Known rows:
[ -3  -2  -1  -2   1  12 -17   2 -22  -5   0   0  -2   1  -1   6   0  -4
  -3  -9  -2  18   9   0  -3  -2   0  -6  -3  -1  13   0   0   8   4  -2
   8   3]: tradi
[  7   4   4  -1   0 -15   5  -1  10   3   4  -1   1   1   1  -5  -1  -1
   1  11  -2  -9 -12   1  -1 -12   0   1   3  -1   0   6  -7  -2  -8   3
  -9  -7]: bapo
[  3  -1   1   0  -7 -10  13  20   1  -5   5   2   0   1  -1  -2   0   4
  -4  -1  -4  -5  -9  -2  -2  -1   4   4   4   2  -5   2  -2 -12  -3   2
  -6  -9]: lagan
[ -4  -3   0   0   4  18 -16 -21   2   0  -4   2  -1   0   0   6   1  -3
   3  -4   4  11  10   1  -3   2  -2  -3  -7   0  -5  -6   4   5   8  -2
   5   9]: plogre
[  8   6   2  -1   0 -11   6  -6  17   6   2  -3   1  -1   2  -6  -1  -1
   2  10  -2 -11 -12   1   1 -12   1   0   2  -1   2   6  -7   2  -9   2
  -8  -7]: ludo
[ -7   4   2   2   4   9 -14 -42  -4   5  -5  -2   1   1   1  -1   0  -3
  11   9   0   5   6   1   8   0  -4  -6  -7   0  11  -3   1  18   3  -2
   4  14]: gikli
[ -4   9   2   4 -33 -18  14 -17   8  10   6  -1   6   4   2  -7   5   6
  -2   0 -17 -19  -8  -5  25  15  10  -6   7   4  14   7  -7  10 -10  -4
   4  -2]: ropluk
[  4   0  -1   2   3  -3   8  -2  15  -1   0   4   0  -1   3  -8   1   7
  10  -1   1  -5 -12  -1   7  -4   7   9   4   1 -13  -3   1  -6  -1   1
  -4  -5]: foske
[ -3  -2   4   3   1  -5   8  12  13  -2   1   7   1   2   2  -1   0   5
   0   3   1  -8  -9  -2   8   0   9  11   5   0  -3  -1   1 -16   1   4
  -8  -1]: brifler
[  8   7   2  -2  17 -16   5 -12  11   3   4  -5  -1   0   1 -10  -4  -2
  20  17  -2  -7 -23   4  -5 -29  -5   6  -1  -2   4   5  -7  10  -9   5
 -10 -11]: biski
[ -6  -3   2   1   5  14 -13 -19 -13  -5  -2   2  -1   2   0   3   0  -1
   9   0   2  14   8   0   0   0  -4  -1  -6   1  -2  -7   5   8   9  -1
   6   9]: nodriko
[  3  -2   4   2   0 -11   8   2  11   0   3   5   1   1   0  -3   1   6
  -3  -1   3  -7 -11  -1   2   1   7   6   6   2 -14  -1   0 -18   0   4
  -6  -2]: flopom
[  3   3   0  -2  21  14 -18  -1 -24  -5 -30  -2   1  -7   4  -9   0   0
 -13  28  18  15  23   0  10   0  -4 -12   3  -6  16   3   2   2   3   1
  -7  25]: potul
[ -3  -4   4   0   0  14 -19 -21  -6   4   3   3   0  -1   0   7   2  -6
  -5  -7   4  13  13   0  -9   5   0  -5 -10   1 -14  -2   8  -4   8   1
   6  12]: mufladro
[  6  -1   0   0  -7  -7   9  17   6  -4   4   2   1   0   1  -3   1   4
  -1  -1  -3  -3  -8  -1  -1  -4   3   4   4   1  -8   2  -2  -9  -3   1
  -4 -10]: gobrun
[  6  -1   0  -1  -7  -7   9  18   6  -4   4   2   0   0   1  -3   1   4
  -1  -1  -3  -3  -8  -1   0  -3   4   4   4   1  -9   2  -2  -8  -3   1
  -4 -11]: pluvol
[  3  -2   3   2  -1 -10   9   4  10  -1   3   5   1   1   0  -3   1   7
  -4  -1   3  -7 -10  -1   3   2   8   6   6   2 -15  -1   1 -18   0   3
  -6  -1]: tikle

Facts:
biski {κ=647, Λ=briske, β=todril, vovitrul, Ψ=224}
lafen {Δ=grogra, κ=647, Ψ=676}
tikle {Δ=petol, κ=647, Ψ=310}
zilo {Δ=menom, κ=712, Ψ=310}
nodriko {Δ=naskem, κ=712, Λ=migepa, Ψ=676}
fugron {Δ=flaba, β=petrun, stobol, vapluk}
nufla {Δ=zenor}
vuflok {Δ=kagan}
fifazul {Δ=tutin, κ=647, Ψ=224}
treler {Δ=doziber, β=koplefli, plogre}
naskem {Δ=muvis}
rustir {Δ=pagok, κ=647, Λ=miferam, Ψ=224}
kanavi {Δ=kleklem, κ=712, Λ=badrok, Ψ=310}
mafo {Δ=bruskaske, κ=151, Λ=zoplu, Ψ=224}
zovir {β=lurun, bavak}
triti {Δ=tobus}
fegres {κ=712, Ψ=224}
pepam {κ=151, Ψ=224}
dasir {Δ=skemabu, κ=647, Λ=fupedan, Ψ=224}
gubran {κ=151, Ψ=224}
ludo {κ=647, β=vuflok, Ψ=224}
skestum {Δ=skadaben, κ=712, Ψ=310}
zoplu {κ=647, Λ=gubran, Ψ=676}
lagan {κ=647, Ψ=310}
plogre {Δ=stabukin, κ=712, Λ=retrebrul, Ψ=224}
meskube {Δ=seklen, κ=647, Ψ=310}
taplu {Δ=brekle, κ=647, Λ=kavok, β=rikim, fludrok, Ψ=224}
mabruflan {Δ=mafo, κ=647, Ψ=224}
bobrostek {κ=647, Ψ=310}
brafe {β=flopom}
tutin {Δ=robrem, κ=151, Ψ=310}
kiflan {Δ=triti, κ=647, β=kavok, flaba, lakles, zapli, Ψ=224}
muvis {κ=712, Ψ=676}
gegror {Δ=rofotu}
plose {κ=647, Ψ=310}
medor {κ=647, Λ=brekle, Ψ=676}
lakles {Δ=koskim, κ=712, Ψ=310}
flubuk {κ=151, Λ=skoton, β=bakis, Ψ=676}
brudril {κ=647, Ψ=224}
femu {β=vovitrul}
stabukin {Δ=zapli, β=teski, pagok, dropli}
badok {κ=647, Λ=migrek, β=bisas, Ψ=676}
robrem {κ=151, β=nitruk, trabren, Ψ=676}
briske {κ=151, Λ=vovitrul, Ψ=310}
pluvol {κ=647, Ψ=676}
skemabu {Δ=gubran, κ=712, Ψ=224}
doziber {κ=647, Ψ=676}
dropli {κ=151, Ψ=224}
skadaben {κ=647, Ψ=224}
rikim {κ=151, Ψ=310}
grimis {Δ=dropli, κ=647, Ψ=676}
tradi {κ=151, Ψ=676}
zapli {κ=151, Ψ=310}
gedek {κ=151, Λ=dasir, Ψ=676}
groler {κ=647, Λ=busa, Ψ=310}
nuzuk {κ=151, Λ=traskil, β=skemabu, Ψ=676}
trestel {Δ=migrek, κ=712, Λ=fistetil, Ψ=676}
fligus {κ=647, Ψ=224}
retrebrul {Δ=femu, κ=647, Λ=broplok, Ψ=224}
vigru {Δ=fugron, κ=647, Λ=mufladro, Ψ=310}
lufol {Δ=gregre, κ=647, Λ=trestel, Ψ=224}
gabes {β=veflapli, vuflok}
brurosis {κ=712, β=feflem, logrom, gaskinon, zilo, stube, Ψ=676}
veskel {κ=647, Λ=lakles, β=flaba, Ψ=310}
todril {κ=151, Ψ=676}
ziflotron {κ=712, Ψ=224}
gepor {Δ=skimi}
floplim {Δ=rikim, κ=647, Ψ=224}
vogi {Δ=tifir, κ=647, Ψ=224}
brifler {Δ=klabu, κ=647, Ψ=310}
dugran {κ=712, Λ=gikli, Ψ=310}
palal {Δ=lafen, κ=647, Λ=skemabu, Ψ=224}
stobol {κ=647, Λ=vigru, Ψ=310}
bapo {κ=647, β=brudril, dugran, retrebrul, Ψ=676}
laso {κ=647, Ψ=676}
bruskaske {κ=151, Ψ=676}
fastak {κ=712, Λ=stube, β=rustir, mistel, Ψ=224}
gaskinon {Δ=vogi, κ=712, Ψ=224}
drepe {κ=647, Ψ=310}
migepa {κ=647, Λ=nuzuk, Ψ=676}
drisu {Δ=mufladro}
pegrir {κ=647, β=fupedan, Ψ=310}
broderek {κ=151, β=mufladro, Ψ=310}
maflotel {Δ=fliflu, κ=647, Ψ=676}
rori {β=bredon}
boklimin {κ=647, Λ=nitruk, Ψ=224}
gatum {Δ=doven, κ=647, Λ=feplol, β=briske, ziflotron, Ψ=676}
feplol {κ=647, Λ=brurosis, Ψ=676}
bulel {κ=151, Λ=vapluk, β=tretin, Ψ=676}
flopom {Δ=boklimin, κ=647, Λ=groler, Ψ=310}
gregre {Δ=broderek, κ=647, Λ=stobol, Ψ=224}
fupedan {κ=712, Λ=rikim, Ψ=224}
sasis {κ=647, Λ=vifan, β=fistetil, bobrostek, Ψ=676}
klabu {Δ=kanavi, κ=151, Λ=sasis, β=fligus, silak, Ψ=310}
porin {Δ=drisu, κ=151, Ψ=224}
tapu {κ=151, Ψ=224}
pudas {Δ=lagan, κ=712, Λ=gedek, Ψ=310}
silak {κ=647, Λ=kagan, Ψ=310}
rabra {κ=647, Λ=koplefli, Ψ=310}
festel {κ=647, Λ=gatum, β=fligus, stube, Ψ=224}
giskelor {Δ=vuvon, κ=151, Ψ=310}
flaba {κ=647, Ψ=224}
badrok {κ=647, β=miferam, boklimin, Ψ=224}
bredon {κ=151, Ψ=224}
kluzo {κ=151, Λ=plogre, Ψ=310}
migrek {κ=151, Ψ=310}
brotra {κ=151, Λ=pudas, Ψ=310}
fozudru {κ=712, Ψ=310}
poba {κ=647, Λ=veskel, Ψ=676}
deskik {κ=712, Ψ=224}
bavak {κ=151, Λ=floplim, Ψ=310}
budil {Δ=fugrido, κ=712, Ψ=676}
sudom {Δ=bagril, κ=647, Λ=badok, Ψ=224}
gadon {κ=647, Λ=kluzo, Ψ=224}
stopleras {κ=647, Λ=festel, Ψ=224}
pugri {Δ=poba}
traskil {κ=647, β=sudom, Ψ=310}
nitruk {κ=712, Λ=flopom, Ψ=224}
doven {κ=647, β=stopleras, Ψ=224}
tobus {κ=647, Ψ=224}
vuvon {κ=647, Ψ=310}
foske {Δ=feplol, κ=647, Ψ=224}
bagril {κ=712, Ψ=310}
gobrun {κ=647, Ψ=676}
vapluk {Δ=pudas, κ=151, Ψ=310}
vebrem {κ=647, β=dropli, Ψ=224}
skimi {Δ=gobrun, κ=151, β=vigru, Ψ=224}
vifan {κ=647, Λ=pigo, Ψ=310}
breta {Δ=todril, κ=647, Ψ=224}
ropluk {κ=647, β=tretin, Ψ=676}
letri {Δ=brostuka, κ=647, Λ=nodriko, β=teski, drepe, Ψ=224}
grogra {Δ=stobol}
skoton {κ=647, β=pigo, Ψ=310}
bigus {Δ=veflapli, κ=647, β=dozo, groler, Ψ=224}
seklen {κ=151, Ψ=676}
pilan {κ=647, β=bruskaske, Ψ=676}
greda {Δ=traskil, κ=647, β=palal, rabra, Ψ=310}
potul {Δ=vuflok, κ=151, β=drepe, Ψ=224}
feflem {κ=647, Ψ=676}
bisas {Δ=busa, κ=647, Ψ=224}
koplefli {κ=647, Λ=tikle, Ψ=310}
klevas {Δ=brotra, κ=151, Λ=fastak, Ψ=676}
kavok {κ=647, Λ=bavak, Ψ=310}
sofu {κ=647, Ψ=310}
teski {κ=647, Ψ=224}
koskim {Δ=badrok, κ=712, Ψ=676}
grasosi {Δ=skestum, κ=151, Λ=skadaben, Ψ=310}
fugrido {κ=647, Λ=foske, Ψ=224}
pigo {Δ=klibu, κ=647, Λ=kanavi, Ψ=676}
tifir {Δ=ziflotron}
broplok {κ=647, Λ=laso, Ψ=310}
gikli {Δ=vifan, κ=712, Λ=tretin, β=brotra, zilo, Ψ=224}
lafum {κ=151, β=teski, brostuka, Ψ=224}
klibu {Δ=pluvol, κ=647, β=fegres, vovitrul, dugran, Ψ=310}
zenor {β=teski, tretin, brotra, breta, sofu}
grerodri {κ=151, Ψ=310}
busa {κ=712, Λ=rafik, β=sudom, Ψ=676}
plido {κ=151, β=drepe, Ψ=310}
fistetil {κ=647, Λ=medor, Ψ=310}
plabrusos {Δ=gikli, κ=712, Ψ=676}
brekle {κ=712, Λ=grerodri, Ψ=224}
kagan {κ=712, β=skemabu, teski, bisas, petol, Ψ=676}
stube {κ=647, Λ=vogi, Ψ=310}
tretin {κ=151, Ψ=676}
vovitrul {Δ=bobrostek, κ=712, Ψ=676}
mufladro {Δ=bulel, κ=712, Ψ=676}
miferam {κ=647, Ψ=310}
rafik {κ=712, Ψ=310}
pastu {Δ=nuzuk, κ=647, Ψ=224}
kleklem {κ=647, Λ=flubuk, Ψ=676}

Rows:
No name comes twice in this set of rows, the named rows included.
[-10   1  -1   0   1   5  -8  -3 -37  -9   0  -2  -2   4  -2   1   0   1
   8  -5  -9  18   3  -1   4  -1   0  -5  -3   2  24  -1   2  15   5  -2
  11   5]	brotra
[ -4  -1  -3  -2   0  17 -12  -5 -10  -5  -3  -3  -2   0  -1   5   0  -4
   8  -2  -4  15   8   1  -7  -5  -6  -4  -8   1   6  -3   3  15   5  -4
   7   1]	nitruk
[ -8  -2   2   1  10   8 -14 -16 -25  -5  -1   3  -3   3  -1   3   0   0
   4  -7   2  17   3   0   3   1   2  -2  -2   1  10  -5   4   2   8   1
   7  12]	vapluk
[ -3   4   1  -2   7   3 -19 -16 -23   0  -3  -3  -1   2  -1   1  -2  -6
   4   6  -3  15   4   1  -1  -9  -4  -9  -3  -1  23   3  -3  17   0   0
   6   7]	flubuk
[-21   3   5   1  22   7 -22 -12 -10   1 -10   4   0   8   2   4  -3  -7
  17  18  -3   8   0   1  13 -15   3   6  -5  -2  45   1   1  16   4   4
  -1  16]	klabu
[  5   0   0   2  -1  -3   9  -2  18   1   0   4   1  -2   3  -7   2   6
   3  -1   3  -8  -8  -2  10   1   7   7   4  -1 -12  -1  -1  -9  -1   1
  -5  -3]	bisas
[  6   4   9   1  16 -19   3 -24  14   7   7   1   0   2   0  -4  -4  -2
   4  14   7 -12 -19   2  -2 -16  -1   5   1  -2  -6   3  -7 -10  -6   9
 -15   0]	klibu
[ -7   0   1  -2   7   8  -8  -6 -28 -10   1  -3  -3   3  -3   4  -3  -3
  14   4  -6  16   3   2 -10 -11 -10  -2  -8   2  11  -3   2  14   6   0
   4   1]	dugran
[  4   2   1   1  13  -8   8 -13  12   0   4   2  -1   0   2 -10  -1   6
  22   4   1  -5 -20   1   5 -16   3  12   1   0  -7  -3  -1   1  -2   3
  -5  -7]	sudom
[ -6   0  -2   0  15  14 -14 -21 -19  -5  -4   1  -3   1   1  -2   0   2
  16  -6   1  18   2   0   7  -5   1   1  -4  -1  12  -6   4  14   7  -1
  10   9]	mafo
[-11   9  -4   3 -22  -8  14  -7  -2  11  -5  -7   6  -1   1  -4   2   0
  -4   5  -8 -21  12  -3  21  27  -2  -8   2   0  20   4   0  20  -7  -7
   8   8]	zenor
[ -3   3   2   0  12  10 -19 -35  -6   6  -4   0  -1   0   1   1  -1  -5
   2   1   5   8   5   1   7  -3   1  -7  -5  -3  16  -1  -1  11   2   0
   4  15]	skimi
[ 10   0   0  -2   3  -4  14  53 -16 -16 -21   0   2  -8   2 -12   1  10
 -19  29  10   2   9  -3   1   0  -2  -2  12  -1  -6   6   1 -22  -2   4
 -18   2]	drepe
[  3   6   4   0   0 -20  10  -1   0   1   3  -2   1   2  -1  -7  -1   2
   3  14  -4  -9 -15   0   1 -11   0   1   4   2   5   6  -5  -1  -7   4
  -8  -5]	veskel
[-16  10   0   2 -19  -2  -8 -36 -33   5   2  -4   2   5   1  -5   4   1
  11  -5 -20   6   3  -5  24  11   6 -12  -3   3  37   4  -1  34  -2  -6
  20  11]	bulel

Now the same elements, written a new way:
Known rows:
[  2  13 -11 -22  11 -19   0   4  -5   3   6  19   4   6]: fugron
[  7  -3  -6 -18  -2 -10  -5  -7  -9  12   7   8   0  12]: vuflok
[ 14  11 -21  -9  18   7 -16   0 -19  19   9  22  -9 -11]: grogra
[  4  -6   3 -13   2  -2 -11  -1 -15  -4  -1  16   4  35]: brostuka
[  1   5 -20  -6 -15   4   1  -6   3  11   5 -29   3  -9]: lakles
[-23  -7  -2   4  -8   4  -3   4   3   5   6  -3  -7  -3]: kavok
[ -9  -5  20   0   5  -5 -10  -6 -29  -2  10   1  -4   7]: todril
[  1  -9 -29  -2  -2   2  -2  -1  -5   6   7 -10  -9 -27]: palal
[ -2  10  -2 -20  14 -10  -5   6  -4 -14  -4  33  11  30]: zenor
[  7   6 -19 -14   9  -7  -2  -6 -11  10   7  15  -2  12]: drisu
[ -5   1   6  -5   4  -7  -3   3 -11   7   4  24  -1  10]: fliflu
[ -3  -3   8  -3   1  -4  -5  -1 -13  10   4  20  -3  10]: dozo
[  4  -2 -22  -5  -8  -5   3   1   8   3   6 -15   3 -11]: mabruflan
[ 18   3 -18  -2 -11  -3   6  -2   7   4   5 -23   7 -11]: floplim
[-12  -4  22  -4   4  -6 -10 -10 -20   0   8   7  -4   6]: bruskaske
[-16   8  -8   7  -7  -3   0   4  -1  -1   5   2   1 -12]: pilan
[-12 -11 -12   8  -4  -2   5   5  -5  -3   3   0  -6 -19]: gadon

Rows:
No name comes twice in this set of rows, the named rows included.
[ -2 -15 -34  -8 -16   1  -9   3   9  -3   3 -26   6  17]	skemabu
[ 24  -2 -19   5 -14   0   4  -1  -3   6   8 -32   5  -8]	retrebrul
[ -1   9 -26  -6   0 -12   9   8  10  -1   7  -9   5 -17]	kiflan
[  8   9  16 -13   9  -5  -9  -7 -24 -16   2   1  11  22]	nuzuk
[ -7  -2   4 -30  15 -15  -1  -9 -19  -7   8   3  -7  -1]	grasosi
[  0  -2 -23   7 -22   3  -6  -6 -10  11   8 -34   4  -5]	vovitrul
[-10   5  20 -13  17  -8   0  -1 -15  -6   6  11  -3   4]	broderek
[-13   6  -4  11 -10   2  -3  -2  -7   5   4  -9   5  -7]	migepa
[ -5  12 -21 -14   0  -7   5   3   5  -3   6  -7   2 -11]	greda
[-15   3 -14   9 -15   2  -1   1   2   1   5  -2   1 -15]	muvis

